Here is a tiny trained network, its code and every weight. The questions are about switching its units off for an input and a class, where a switched-off unit gives its printed mean instead of its output.

import numpy as np


def w(rows, s, z=0):
    codes = np.array(rows[::2]) - 128.0
    scale = np.full(codes.shape[1], s)
    scale[-1] = z or s
    return codes * scale


def norm(h):
    return h / np.sqrt((h * h).mean(-1, keepdims=True) + 1e-5)


def f(y):
    return y / 2 * (1 + np.tanh(0.7978845608 * (y + 0.044715 * y**3)))


def log_softmax(a):
    a = a - a.max(-1, keepdims=True)
    return a - np.log(np.exp(a).sum(-1, keepdims=True))


def net(x, mask):
    res = np.array(x, float).reshape(1, 5) / 4 @ E
    u = 0
    for l in range(3):
        y = f(norm(res) @ A[l][:, :-1].T + A[l][:, -1])
        res = res + np.where(mask[u : u + 13], y, B[l][:, -1]) @ B[l][:, :-1]
        u += 13
    return log_softmax(norm(res)[-1] @ U[:, :-1].T + U[:, -1])


A, B = {}, {}
E = w([
[254,166,137,213,44,225],'x0',
[173,98,64,33,101,144],'x1',
[62,104,81,151,108,184],'x2',
[144,23,107,197,101,54],'x3',
[146,7,218,96,168,195],'x4',
],0.0048)
A[0] = w([
[182,127,5,73,127,117,104],'L0N1',
[178,59,84,191,112,12,15],'L0N2',
[142,58,139,112,131,155,106],'L0N3',
[114,173,159,97,132,187,61],'L0N4',
[43,129,58,163,133,252,86],'L0N5',
[47,64,48,180,105,186,73],'L0N6',
[106,170,113,111,144,126,129],'L0N7',
[219,164,186,103,163,54,66],'L0N8',
[168,119,77,196,113,172,128],'L0N9',
[106,146,180,176,155,129,97],'L0N10',
[162,110,60,103,138,143,75],'L0N11',
[135,176,44,153,113,84,59],'L0N12',
[88,173,135,237,168,103,1],'L0N13',
],0.011,0.0028)
B[0] = w([
[65,115,163,121,55,154,235],'L0N1',
[143,54,104,120,122,65,254],'L0N2',
[121,91,181,145,157,157,193],'L0N3',
[136,131,85,157,145,195,167],'L0N4',
[183,177,180,75,121,81,207],'L0N5',
[190,119,159,76,127,49,207],'L0N6',
[110,150,88,130,168,116,161],'L0N7',
[211,175,164,65,87,66,201],'L0N8',
[166,104,75,158,98,147,223],'L0N9',
[112,91,135,82,85,165,172],'L0N10',
[105,116,132,102,82,141,156],'L0N11',
[94,185,185,250,142,86,216],'L0N12',
[70,111,164,111,38,156,208],'L0N13',
],0.016,0.0047)
A[1] = w([
[112,143,202,169,97,152,6],'L1N1',
[142,244,171,67,135,145,136],'L1N2',
[64,132,143,60,186,36,154],'L1N3',
[177,129,136,87,131,90,153],'L1N4',
[1,80,132,116,204,119,85],'L1N5',
[169,118,55,182,86,166,31],'L1N6',
[93,232,84,95,181,242,145],'L1N7',
[111,65,224,120,166,208,96],'L1N8',
[146,144,165,84,128,51,101],'L1N9',
[174,179,128,144,77,36,71],'L1N10',
[47,116,135,54,47,193,63],'L1N11',
[39,136,69,66,168,65,143],'L1N12',
[66,154,83,223,180,87,111],'L1N13',
],0.0089,0.0021)
B[1] = w([
[125,87,86,135,96,127,161],'L1N1',
[154,60,130,164,114,45,234],'L1N2',
[199,133,83,163,75,180,235],'L1N3',
[132,170,152,153,124,153,200],'L1N4',
[211,143,99,128,93,166,180],'L1N5',
[147,121,88,134,147,186,155],'L1N6',
[137,41,104,162,106,4,202],'L1N7',
[71,152,198,166,174,135,210],'L1N8',
[149,168,128,120,114,154,227],'L1N9',
[118,188,133,99,165,168,255],'L1N10',
[125,85,140,116,60,141,206],'L1N11',
[186,123,124,166,121,193,179],'L1N12',
[88,159,135,166,138,139,162],'L1N13',
],0.015,0.0044)
A[2] = w([
[64,97,131,76,63,170,86],'L2N1',
[86,97,104,134,134,141,103],'L2N2',
[171,145,142,164,122,135,172],'L2N3',
[112,138,169,146,249,164,103],'L2N4',
[111,49,67,122,175,26,178],'L2N5',
[162,98,141,103,117,113,85],'L2N6',
[66,175,113,154,136,124,59],'L2N7',
[162,83,98,171,94,144,114],'L2N8',
[175,138,64,138,138,204,38],'L2N9',
[118,100,120,149,135,135,74],'L2N10',
[96,127,185,107,136,51,189],'L2N11',
[163,73,141,97,146,147,246],'L2N12',
[167,177,141,56,160,89,95],'L2N13',
],0.017,0.0014)
B[2] = w([
[136,23,199,151,196,100,200],'L2N1',
[139,137,115,101,70,113,128],'L2N2',
[104,62,126,79,131,149,222],'L2N3',
[70,199,62,254,105,143,160],'L2N4',
[109,198,109,71,240,45,200],'L2N5',
[87,156,121,141,113,92,210],'L2N6',
[118,142,137,203,169,173,151],'L2N7',
[115,160,136,63,225,158,254],'L2N8',
[126,73,57,105,148,227,177],'L2N9',
[141,126,104,114,104,96,135],'L2N10',
[141,111,82,113,169,197,216],'L2N11',
[121,200,101,181,85,105,216],'L2N12',
[137,152,94,108,5,120,181],'L2N13',
],0.018,0.0078)
U = w([
[161,169,124,102,49,116,219],'0',
[114,163,86,97,215,50,119],'1',
[66,164,115,248,134,164,131],'2',
[141,89,70,87,166,230,105],'3',
[92,35,201,142,119,106,117],'4',
[85,88,73,141,110,119,1],'5',
],0.015,0.0043)

Each question gives the input, the list of numbers given to net, and the class t.
The units are the neurons (one row each of A and B). Each row of codes is followed by its name. A weight is (code - 128) times the scale printed after its matrix; where a second scale follows, it is the last column's (A, B and U).
mask holds one flag per neuron, layer by layer. A switched-off neuron (its flag False) gives its mean, the last column of its row in B, instead of its output. The means were averaged over made-up inputs and are rounded, as every weight is.
A unit's drop is (log p(t) with every unit on - log p(t) with that unit switched off) / (log p(t) with every unit on - log p(t) with every unit switched off).
The circuit of an input: a set's keep is (log p(t) with only the set's units on - log p(t) with every unit switched off) / (log p(t) with every unit on - log p(t) with every unit switched off). Starting from the 12 units with the biggest drops (on a tie, the unit counted first), units are removed one at a time, each time the one whose removal leaves the highest keep (on an exact tie, the one counted first), for as long as the keep stays at least 0.8.
circuit, biggest first: the units of the circuit, biggest drop first
unit that matters most: the unit with the biggest drop
k most important neurons: the k neurons with the biggest drops, biggest first
top k neurons in layer l: the k neurons of layer l with the biggest drops, biggest first
input [7,-3,1,-6,-4], class 3: circuit, biggest first => [L2N12]
input [6,-1,7,-7,-6], class 0: 2 most important neurons => [L0N5 L1N10]
input [3,-6,-1,-5,8], class 2: circuit, biggest first => [L1N8 L2N4]
input [-7,-2,0,-6,2], class 3: top 3 neurons in layer 1 => [L1N12 L1N5 L1N3]
input [-6,-7,0,-5,6], class 4: top 3 neurons in layer 1 => [L1N11 L1N8 L1N7]
input [6,-3,-4,6,-1], class 1: top 4 neurons in layer 1 => [L1N3 L1N12 L1N5 L1N9]
input [-5,-1,-5,3,-4], class 0: 2 most important neurons => [L0N8 L0N12]
input [-3,-7,5,-4,0], class 4: circuit, biggest first => [L0N13 L2N1]
input [-3,8,-2,8,8], class 1: 4 most important neurons => [L0N2 L1N10 L0N13 L2N5]
input [2,-7,7,-2,-2], class 0: 3 most important neurons => [L0N5 L0N6 L0N1]
input [0,2,-4,-8,8], class 1: 4 most important neurons => [L1N7 L0N4 L0N2 L2N5]
input [1,4,-8,-1,8], class 0: 2 most important neurons => [L0N8 L2N13]
input [-3,-4,-6,1,-7], class 2: 2 most important neurons => [L0N12 L0N6]
input [3,-8,0,0,-3], class 4: unit that matters most => L0N13
input [7,5,-4,8,3], class 1: circuit, biggest first => [L0N2 L2N5]
input [5,-7,1,-5,-6], class 4: circuit, biggest first => [L0N13 L2N1]
input [-2,2,-8,7,-4], class 0: 2 most important neurons => [L0N8 L1N10]
input [-7,-2,-2,-4,0], class 3: top 3 neurons in layer 1 => [L1N12 L1N3 L1N5]
input [3,-4,3,5,7], class 2: circuit, biggest first => [L1N8 L0N3 L2N4]
input [-4,3,5,-1,-1], class 0: unit that matters most => L0N5
input [-8,-2,3,-3,-7], class 3: 3 most important neurons => [L1N12 L1N3 L1N5]
input [6,-2,-7,-8,3], class 1: 4 most important neurons => [L0N4 L1N2 L1N7 L0N2]
input [-4,4,5,5,8], class 2: 2 most important neurons => [L0N3 L1N8]
input [4,6,6,3,3], class 0: 4 most important neurons => [L0N6 L0N5 L0N13 L0N10]
